Here is a tiny trained network, its code and every weight. The questions are about switching its units off for an input and a class, where a switched-off unit gives its printed mean instead of its output.

import numpy as np


def w(rows, s, z=0):
    codes = np.array(rows[::2]) - 128.0
    scale = np.full(codes.shape[1], s)
    scale[-1] = z or s
    return codes * scale


def f(y):
    return np.maximum(y, 0)


def log_softmax(a):
    a = a - a.max(-1, keepdims=True)
    return a - np.log(np.exp(a).sum(-1, keepdims=True))


def net(x, mask):
    res = np.array(x, float).reshape(1, 7) / 4 @ E
    y = f(res @ A[0][:, :-1].T + A[0][:, -1])
    res = res + np.where(mask, y, B[0][:, -1]) @ B[0][:, :-1]
    return log_softmax(res[-1] @ U[:, :-1].T + U[:, -1])


A, B = {}, {}
E = w([
[161,173,61,144,170,243,238,83],'x0',
[38,25,41,85,167,174,86,145],'x1',
[112,75,178,95,31,168,228,194],'x2',
[126,130,125,129,125,127,129,127],'x3',
[185,67,71,206,53,141,93,119],'x4',
[140,73,84,139,154,32,233,122],'x5',
[100,170,107,207,162,131,131,255],'x6',
],0.0088)
A[0] = w([
[141,79,163,114,94,63,88,158,37],'n1',
[126,118,71,150,165,72,175,111,44],'n2',
[118,180,128,176,176,143,142,223,105],'n3',
[160,93,98,153,146,68,202,127,44],'n4',
[93,113,85,81,151,164,116,129,64],'n5',
[193,187,144,134,89,88,139,96,48],'n6',
[101,61,82,74,162,165,85,155,40],'n7',
[164,137,118,136,190,106,114,103,62],'n8',
[160,109,155,46,109,139,126,10,75],'n9',
[169,149,67,144,153,241,204,95,35],'n10',
[137,97,125,105,85,146,187,158,84],'n11',
[114,102,159,102,55,151,184,169,13],'n12',
[120,134,107,188,140,132,102,182,119],'n13',
[82,120,150,125,96,93,73,153,1],'n14',
[117,151,102,133,124,114,116,111,74],'n15',
[152,144,101,130,173,96,89,110,15],'n16',
[115,166,127,46,170,84,161,149,124],'n17',
[150,128,146,140,114,186,60,131,80],'n18',
[200,81,60,212,43,126,117,108,84],'n19',
[183,175,171,184,98,128,132,127,29],'n20',
[75,97,60,111,112,138,123,115,72],'n21',
[175,192,175,92,134,114,152,125,108],'n22',
[138,193,149,121,110,229,82,129,48],'n23',
[89,167,172,73,169,128,160,120,55],'n24',
[135,168,64,164,183,89,84,66,66],'n25',
],0.013,0.0088)
B[0] = w([
[153,229,105,105,167,52,108,91,196],'n1',
[93,85,198,68,73,93,137,117,177],'n2',
[176,66,24,124,64,123,99,122,229],'n3',
[87,49,219,82,59,102,119,94,190],'n4',
[143,93,143,187,175,109,184,166,181],'n5',
[150,70,131,176,195,111,200,204,193],'n6',
[150,115,150,186,183,120,205,186,211],'n7',
[124,155,156,98,89,155,116,183,169],'n8',
[171,73,2,123,53,126,98,161,232],'n9',
[139,228,105,100,182,5,94,116,245],'n10',
[171,163,165,99,116,173,91,158,195],'n11',
[175,201,172,100,109,202,80,218,194],'n12',
[164,97,76,91,94,143,140,99,204],'n13',
[124,182,116,114,163,62,156,116,171],'n14',
[120,140,135,121,117,134,136,162,139],'n15',
[172,183,141,110,113,164,109,176,163],'n16',
[53,136,107,158,147,173,85,81,194],'n17',
[66,101,172,86,111,112,147,104,182],'n18',
[15,163,101,208,143,180,87,87,241],'n19',
[133,74,111,164,209,122,183,194,187],'n20',
[158,90,163,171,179,120,190,184,189],'n21',
[124,91,128,180,182,131,173,155,202],'n22',
[74,59,233,74,63,70,134,85,205],'n23',
[42,150,80,185,118,158,87,104,177],'n24',
[170,178,196,87,106,209,99,210,223],'n25',
],0.0098,0.012)
U = w([
[145,96,157,204,177,111,195,171,98],'0',
[142,249,120,113,147,2,118,106,101],'1',
[176,200,194,109,95,224,102,176,102],'2',
[69,67,221,98,68,83,139,93,130],'3',
[176,82,17,136,56,128,116,129,97],'4',
[8,175,111,219,133,188,103,97,110],'5',
[150,145,143,144,125,139,145,92,252],'6',
],0.0094,0.028)

Each question gives the input, the list of numbers given to net, and the class t.
The units are the neurons (one row each of A and B). Each row of codes is followed by its name. A weight is (code - 128) times the scale printed after its matrix; where a second scale follows, it is the last column's (A, B and U).
mask holds one flag per neuron, in row order. A switched-off neuron (its flag False) gives its mean, the last column of its row in B, instead of its output. The means were averaged over made-up inputs and are rounded, as every weight is.
A unit's drop is (log p(t) with every unit on - log p(t) with that unit switched off) / (log p(t) with every unit on - log p(t) with every unit switched off).
The circuit of an input: a set's keep is (log p(t) with only the set's units on - log p(t) with every unit switched off) / (log p(t) with every unit on - log p(t) with every unit switched off). Starting from the 12 units with the biggest drops (on a tie, the unit counted first), units are removed one at a time, each time the one whose removal leaves the highest keep (on an exact tie, the one counted first), for as long as the keep stays at least 0.8.
circuit, biggest first: the units of the circuit, biggest drop first
unit that matters most: the unit with the biggest drop
top k neurons: the k neurons with the biggest drops, biggest first
drop of u: that unit's drop, to one decimal
input [-5,-8,3,6,-8,6,5], class 0: unit that matters most => n19
input [-7,-2,5,7,2,-5,2], class 1: top 2 neurons => (n1, n14)
input [6,-4,-5,2,-2,-6,-4], class 1: top 3 neurons => (n10, n4, n2)
input [1,8,-7,1,0,2,5], class 0: top 4 neurons => (n7, n5, n21, n12)
input [4,-8,0,1,5,-3,-8], class 0: top 2 neurons => (n6, n20)
input [-3,-4,8,-6,2,-7,-8], class 2: top 3 neurons => (n12, n3, n11)
input [-4,8,-8,-6,1,-4,2], class 0: top 4 neurons => (n7, n5, n21, n12)
input [6,0,6,2,3,1,5], class 1: top 3 neurons => (n10, n25, n9)
input [2,-4,6,6,-7,-5,1], class 5: top 3 neurons => (n24, n25, n17)
input [-2,-2,1,6,-8,5,-1], class 5: top 2 neurons => (n17, n24)
input [-5,0,7,-6,-1,-1,5], class 2: top 2 neurons => (n12, n10)
input [-6,4,7,-3,3,1,5], class 2: top 3 neurons => (n12, n10, n11)
input [-1,1,-4,-1,-3,-5,-4], class 3: circuit, biggest first => (n23, n18)
input [3,4,0,0,-7,-6,-4], class 5: unit that matters most => n24
input [2,1,-4,-3,7,6,4], class 5: drop of n18 => 0.1
input [-6,6,5,5,8,2,2], class 5: drop of n19 => 1.3
input [2,3,7,6,7,-4,-3], class 2: drop of n17 => 0.3
